Each row is followed by its class.
[-125  104   19  -81  423 -159 -194   84  -64 -147 -247   36  186  -60
  117  -38   29 -180 -470    7   -7  -98 -313  106 -203 -210   -2  246
   -5  -76  172  300 -129 -336  140 -262  148]
(66)
[ 104  289    5  179  188   33 -132   88   92 -270 -316 -202  252 -197
 -383 -181  335 -275 -105 -279  215  111  -96  -40 -590 -597  176   59
  277 -155   50  208  -86 -120 -121 -238 -390]
(154)
[ -44  -22  -57  -79   72   31  219    1   64 -134   17   93 -126   73
  -30    4   77   54  136   33  103   57 -105  -57  -33   70  -14   28
 -136  -48   93   24  150  -22   51  163   37]
(66)
[ -45  -99  -51 -116 -318  -11 -158   46   75  145  142 -239   28  -33
  353  148 -262   -1   28  -40  258 -133   91 -140  207  334  -79 -102
  -41  -35  -14  149  134  142  168   33   25]
(87)
[ -38 -222  -40  211 -101   38  -47  -91  -64  103   75   72  -57  -91
   64   46 -140  -15 -116   35  -41  -22   -2  -79   85   -8   -2   79
   49   38   57  -71 -224    4  -17  164  112]
(154)
[  87  -88  222 -163   89  -64  116  -64  -70 -181  -59 -224 -144   80
  133   66  105  155  -50   27   30  -75   24 -212   43  200  -16 -102
 -138  -27   65  166   49 -106  163  179  162]
(98)
[  -4   86  -43  -40   57   47  172  -55    9 -103  124  105 -172  115
   32   15    5   11   90  105  105   23 -123  -87  -39   60  107   -9
  -87   54  105   98  172  -63  127  153   30]
(185)
[  -5   99   26  -51  -51   10  156  -12   21 -127   86   59 -185  145
   62  -46  102   72  103  124   62   19  -71  -58 -116  111   -8   -6
 -231   -4   79  126  231  -52   86  148    9]
(154)
[  81 -191  150 -195  229   31  287  145  171 -279 -251 -186  -46 -229
 -121   97  127  -31 -106  -12  119    3  -29 -140   78  206  104 -156
   -5   11  142   67  -10 -146   33  170  -78]
(134)
[  19   32   43  -53  -66   57  113  -12   15 -104  109   57 -184   70
   41  -17   94   60  146   91  102   16  -51 -122  -52   84   24  -48
 -125  -11   52  109  202  -51  116  184   12]
(185)
[  40 -162   47 -100   76   18  124  101   98  -72  -25 -132  -33  -44
  193 -198  132    9  175 -118  378  187  -14  -98  -28  142   70  -49
 -295   15  238  246  318   98  150  -79   68]
(134)
[-359  397 -283  139 -455   65 -146   -3   62   73  343  -52  -74  281
  195  204 -469   43   80  -19 -130   63  134  165 -324  270 -101 -113
    3  273   32   60  217  -53   11  221 -239]
(172)
[-331  -89   93 -344 -122   59  116  192  232  -76 -276 -143   47 -135
 -114  -98  -56  232  -68 -209   76  -26  168  -25  187  166 -144 -151
  -79 -189  -13 -155   15  145   69   46   -2]
(85)
[  -2   82  -15  -28   16   52  245  -17   69 -155  126   81 -174  135
    1  -36  117    8  179  118  113   68 -119 -112  -92   20   32   28
 -199   43  124   97  217  -31   70  208  -62]
(85)
[-136   19 -185  -78 -309  -43 -276 -112 -310   41  160   83  184  149
  542  171 -133  -12  211 -107  509  -56  -63  183   68   51 -323  240
 -158 -490 -298  -63  354  227  466    5   26]
(85)
[  78  221   53  -96   81   22  296   31   63   40  119  -44 -105   58
   34  -46  157   30   88   87  120    1  -28  -81  -11  -69  133  -93
 -161  181  105   92  229  -54   27  -53 -176]
(87)
[ -35 -185 -115  207 -161   35  -43 -125  -94   51  120   54  -44   17
  118   88 -227  -12  -91   49  -44  -21   15  -32   69   45 -105  109
   86   16   93 -120 -230   66  -19  188  130]
(98)
[ 129    9  269  -65  -77    4  117  146   54   43  -86 -213  104 -137
  139   42   38  -75 -243  106  244 -164   35 -117   39  202  -11 -202
 -215  -50   69  155    7 -127   48   62 -332]
(85)
[  27 -119  -34 -132   35   58  154  -75  -90   36  137 -263   80   60
  417  -11   44   16  171  -88  404   -4   41 -137  145  247  133 -242
 -214   62   97  218  203   30  360   -5  206]
(150)
[  50 -197  -36 -167  -11  -69  130  -12 -152  132 -115 -361  145  -47
  300   70  -59   53   60  -81  304 -141  -39  -29  344   51  -45  -89
  -66  -91  -68  -77  132  176  210  -56  159]
(154)
[  58 -259    7  311 -117    4  -18  -16  -30  132  -37  125  -52  -96
  -36   -4 -125  -75 -168  133 -129   18  -14  -50   10  -55 -147  126
   31   15  122 -118 -233   44 -179  124   85]
(98)
[   2 -122   -7  183  -76   67  -78   -4   46   75  -64   80  -24 -124
  -76   49 -132   10 -135  -13  -96   -4   86   10   -9  -20  -56   16
  127  -19   34  -83 -244   12  -44  135   21]
(134)
[  27   66   43  -37  -73   67  224  -39   33 -148  197  126 -248  100
   73  -26  120   99  192  128  100    9  -59 -168  -45  130   77  -95
 -215   48  128  132  251  -65  122  246   24]
(87)
[ 112  -26  -27 -122  171   42  250  -28  -50  159  174 -136  -38  -37
  118  -76  148  -70   57   77  210   63   -9 -277  147   41  164 -160
 -269  225   10   69  158   15   36 -130  138]
(172)
[  -3   48   -6 -101  -19   36  183  -45   -6 -113   86   33 -140  133
   43   -9   84   69  150   51  133   31  -66  -89  -77   95  -20  -14
 -172   -1   57   76  200  -60   91  190    6]
(134)
[  27 -237  -82  208  -43   39  -69 -117  -76  133   90   96  -38  -95
   96   81 -200  -20  -82   46  -55  -64    5  -82  106   47  -10   54
   94   60  107  -75 -219   22    6  105  179]
(98)
[ 252 -167    3  -75   94  -82   92  -96 -129  174  167 -116   18  -22
  418  105  -21 -175   86   99  418 -125 -100  -69  259  207  124  -64
 -216   41  -26  178  149   33  307  -81  -31]
(150)
[  15   12  -19  -80   33   32  168  -56  -29  -84  124   61 -182  118
   81  -55  121   88  156   87  100   67  -92 -122  -63   63    1    4
 -207   22   97   96  226  -51  108  158  110]
(185)
[   1   38   18  -52  -56   55  159  -24   13 -137  162   68 -193  102
  104  -26  100   67  160  117   89   43  -60  -94  -35  144   22  -35
 -194   24  109  121  251  -55  109  184   35]
(87)
[-149  550  -17    8 -694 -235 -412 -107 -239 -193  467 -175    3  216
  751    0  -20   67  -68  181   38 -190  -59   22 -112  197 -159  -71
 -386  -34 -245  232  503   96  291  -72  -95]
(109)
[ -81 -134 -119 -138  102   16    3   -7  -39   14  -87 -332  162  -80
  142  -95  -55   -1  -36 -162  230   29  -25  -52   65   -2  -53  -34
  -70    6  140   61   17   81   84 -120  110]
(98)
[ -37  -63 -156  108 -152   57  -81  -58  -56   92  148   17  -60  -65
   38  121 -214   37  -53   25 -140  -69   72  -27   85   47  -34   -8
  173   99  -46 -200 -184   -1  -70  215   27]
(172)
[ 143  128   45 -276  110 -113 -353  182 -106  258   88 -397  -31  -95
   66   51 -134  -51 -281  126   34 -200   -8  -62 -303  -80 -123  378
  119  221   -1  183  101 -443 -316 -182 -212]
(134)
[ -88  191 -334 -379   44 -286 -567  -74   22 -186 -196 -305  140   30
 -263  249 -172   50  279 -105 -205   69   32   59  277 -205 -327  238
  124 -220 -782 -212  278  487  -30   76 -181]
(66)
[  -4 -178  -98   94 -110   34 -164  -86  -58  140   60   -8  -38  -89
   -4   95 -188   38  -45  -33  -73  -63  111  -70  101  -24  -86   85
  191    4  -79 -164 -222   55  -47  141  107]
(154)
[ 263  -13  242   34  470  -94  899   11 -199   15 -469   78  249   74
 -339   37  377  -95  -69   80  108   22 -468   35  351 -523   -2 -171
 -323 -203  -72 -308  -57  101  -46   84 -314]
(109)
[ -94  287  157  -69 -280   11   11  133  202 -102 -176  -64   61  -22
 -159  -68  117  153  -20  -62  -79   89  175   26  -41   10 -207 -223
  -99 -298 -111  -11  196  184  -41   51 -158]
(185)
[ -34 -166  -35  168 -106   26  -21   -1  -18   83  -60   49  -32 -101
  -36   79 -174   -9 -197   65 -139   -7    0   25   39  -27 -144   74
  113  -27   58 -147 -259    0 -102  148   43]
(66)
[  32  682 -218 -109   63  170 -289   78   91 -133  597  137 -121  -78
  139   32  -19 -323   90  162 -117  168  -21 -104 -232  -11  603  -41
  -75  504  -66  468  113 -320  146  201 -523]
(150)
[-104  234   13 -277   45   -5  177   66   31  -56   43 -203   37   19
  182 -159  210  123  -52   -6   74   62   36  -83  -83   53   -9 -118
 -268   85   88  120  241  -74   75  -90   13]
(66)
[ -17 -341  150 -254   99   -7  129  -27  -22  -53  -80 -100 -168   -2
   88  -16  -48  184   -2  -13  113  -32   59 -118  197  348   73 -134
 -163   84  121   77  -21  -72  135   91  169]
(150)
[ -16 -259  -18  128  -34   67  -82  -90 -102  106   34   47  -31  -76
   87   79 -203   22 -130   -3   28  -59   49  -23   67   42  -72  117
  101  -42  121  -54 -256  -24   34   93  152]
(98)
[ -12   29  -60   13   -9   75  132  -31   34 -143  170   93 -119  102
   92  -57   93   23  159   80  139   83 -102 -109  -92   38   18  -12
 -127   35  144  145  210    9  136  160   29]
(66)
[  28   37    1  -93   48   64  230  -15   19 -126  122   40 -194  115
   56  -46  136   36  218   70  181   49  -94 -130  -53   79   88  -23
 -241   43  107  145  237  -68  137  186  -17]
(87)
[ 103 -255  -33  145  -69    5  -86 -116  -80   85   31   13  -65  -41
   78   69 -125   -8  -27   48    4  -29   77  -56   76   74  -63   56
   95   -5   10  -60 -162   59   -1  126  155]
(98)
[  36 -295  -55  206  -35   35    6  -38  -26  101   -1   -8  -30  -91
   51   69 -177  -58 -112   58   -4   -1  -30  -18   53   38  -59   95
   33    5  124  -19 -212   36   -6  141  115]
(154)
[ -33   69   15  -64   -7   57  193  -12   28 -128  161   77 -185  120
   52  -49  115   39  123  103   89   56  -79 -132  -67  107   31  -52
 -196   48   98  125  224  -85   82  200    2]
(172)
[ -27   40  -63  -39   23   63  173    4   68 -144   92   64 -140   91
   -8  -45   63  -15  164   60   96  115 -101  -69  -90   19   15   40
 -132   18  129   77  189  -12   54  165   14]
(85)
[ -16 -210  -72  211 -105   41  -43  -76  -74  106   14  109  -33  -56
   65   40 -179    0 -126   49  -82  -46   -9  -43   33    4  -83   54
   89   44   92 -127 -218   -3  -24  135  119]
(109)
[   8 -108  -22  222 -209   29 -185  -56  -28   78   16   87  -44 -133
   50   67 -184   23 -184   43 -175  -72   54  -46   29   17  -82   35
  172  -31    8 -108 -239   40   -9  132  121]
(134)
[  16  -36    8  -68   23   50  257  -30   11 -150  180   80 -203  105
   95  -28  143   26  174  129  147   55 -115 -128  -48  138   48  -20
 -244   83  153  135  212 -119  100  232  -13]
(150)
[  -6  111   53 -105  -23  -41  -12   63   35   99   33 -221   40    6
  174   -1  -53   23   26  -50  105  -48   37   10  -96   46    4  -17
  -26   15   57  210  208   14  179 -179  -65]
(172)
[  28 -252  -47  158 -148   13 -144 -137 -152  136   97   27  -50  -98
  148  120 -237   74 -133   47  -74 -133   42  -64  194   65  -67    9
  133   10   -4 -148 -279   41   24  151  181]
(66)
[ -27    4   67  -42  -53    9  131  -19   56 -192   50  125 -175  103
   11  -14   91   85  116   65   50   48  -47  -96  -64  163  -25  -53
 -151  -90   80  115  207  -15   95  181   59]
(172)
[ -32 -297  -76  134 -192   -8 -186  -64  -27   96  -38   21   27  -47
   79   99 -210   57  -67  -36  -81  -48   93    9  102  211 -192   -7
  101  -62  -30 -151 -167   64  -76  144  131]
(109)
[-193  -63 -141    7 -182   80   83  116  135   56   62 -258   60 -119
   35  192 -160   88   21  -17  -25 -110   11  -57  278  154  -21 -241
   21  143  -95 -150   29  117  -38  186  -58]
(66)
[ -40 -253  -49  237 -189   70  -93  -18   25   52  -11  128  -14 -121
    7    4 -119  -30  -40  -12  -67   41   33  -34   72   53  -58   42
   53  -18   43 -110 -225   72  -54  209   45]
(134)
[ -28   58    4  -55   17   77  194  -35   36 -132  132   50 -173  126
   42  -35  104   44  167   71  156   71  -95 -107  -85   77   43   19
 -222   41  131  154  218  -79  104  194  -37]
(134)
[ -32  -22  -29 -233 -100    7  183   19   67 -132  233 -318  -87   16
  277   38    3   75   91   48  189   21   72 -134   23  423   29  -98
 -202  204  197  130  271  -74    9   88 -146]
(172)
[  -9   79   23  -62   28   38  223   13   53 -106   88   59 -196   91
  -15   30   22   35   71  125   80   16  -90  -67  -33   64   58  -11
 -171   26   95  117  135  -79   55  196  -33]
(66)
[  21  116  -29  -71    8   57  151  -56    6 -103  222   73 -225  107
   92  -10   43   24  112  156   43   69  -97 -125  -69   80   44   43
 -185   91  110  156  216  -61  127  167   56]
(134)
[ 384 -125  -79 -374  534 -287  454 -213 -509  251   64  -26  -75  162
  343 -125   34   98   76  151  158  -57 -333   98  165 -220  114  176
 -111  343  251 -113  238 -186   26 -200  224]
(185)
[ -56 -105   10 -201   33   11  142   89  -16   60  -84 -197  -12  -67
   89   74  -60   32 -130   14  -71  103   13   24  151  131 -179   29
  -71  -85   15  -64   37   25   49   36  176]
(154)
[ -12   83   15  -61  -98   53  139   25   78  -43  108  112 -187   58
   59  -24    0   57   96  102   61    4  -46  -91  -36  146   25  -51
 -176   32   97  104  191  -39   86  179   -4]
(134)
[   4  221 -144  111  229  -46 -188 -213 -240 -245  206 -179  283  419
  543 -103  332  -88  144  -86  284  146 -147 -308 -304 -124  -78   94
 -581  109   51  476  132  -14  454  129  -11]
(134)
[  38  -30  -61  -78 -124  -76  181   16    1    7   33 -152   45    6
  279 -103   84   52  130   19   83  106  -16  -11  -19  211 -138  -42
 -287  -10  138   16  348  120   24  -61   46]
(109)
[ -51   12   -9  -12   -1   48  180  -11   23 -143   74  110 -191   99
  -11  -54  119   71  106  110   14   96 -119 -101  -94    3  -46   48
 -174    0  128   66  176  -54   45  205   87]
(185)
[-198  399  -84 -544  393  -62  475  133   67 -169 -144   69  -22  367
 -218   46  169  107 -131 -129 -125   29 -256   50 -206 -168   17  -75
  -83   23  -55   32  -54 -223   84   -6  166]
(85)
[ -45   32  -14  -85  -80   66  162  -36   87 -167  110   95 -196   84
   44   43   29   92  165   52   94   30  -22  -91   -8  205   13  -46
 -135  -32   85   78  195   -5  130  203   62]
(134)
[ -13 -209  -62  218 -247   10 -179  -94  -99  155   95  100  -54 -107
  101   56 -260   35 -149   81 -154  -79   48  -33  145   23 -144   65
  121  -13   15 -168 -229   87  -47  137  178]
(87)
[ 265  473 -207 -213 -287 -137  100 -224  -36   33  251  167   70  289
  274  198  124  -81  380  134   89  -53  -56 -233  -65  253   41 -206
 -228 -178 -262  213  424  273  266 -178  103]
(98)
[  19   53   78 -188  124   10  233   20   85 -115 -110 -204 -119  -44
  -94   -2  156   64   31   15   64   79   29 -128   72  -23  -10  -70
 -147   20   40   20  139   -5    7   47  -70]
(87)
[ -38  135    1  -98  -34   50  137   15  101 -149  123   54 -187  101
    0   -3   11    1  142   75   91   61  -38  -72  -86  102   72  -29
 -125   61  106  130  216  -52   70  134  -64]
(85)
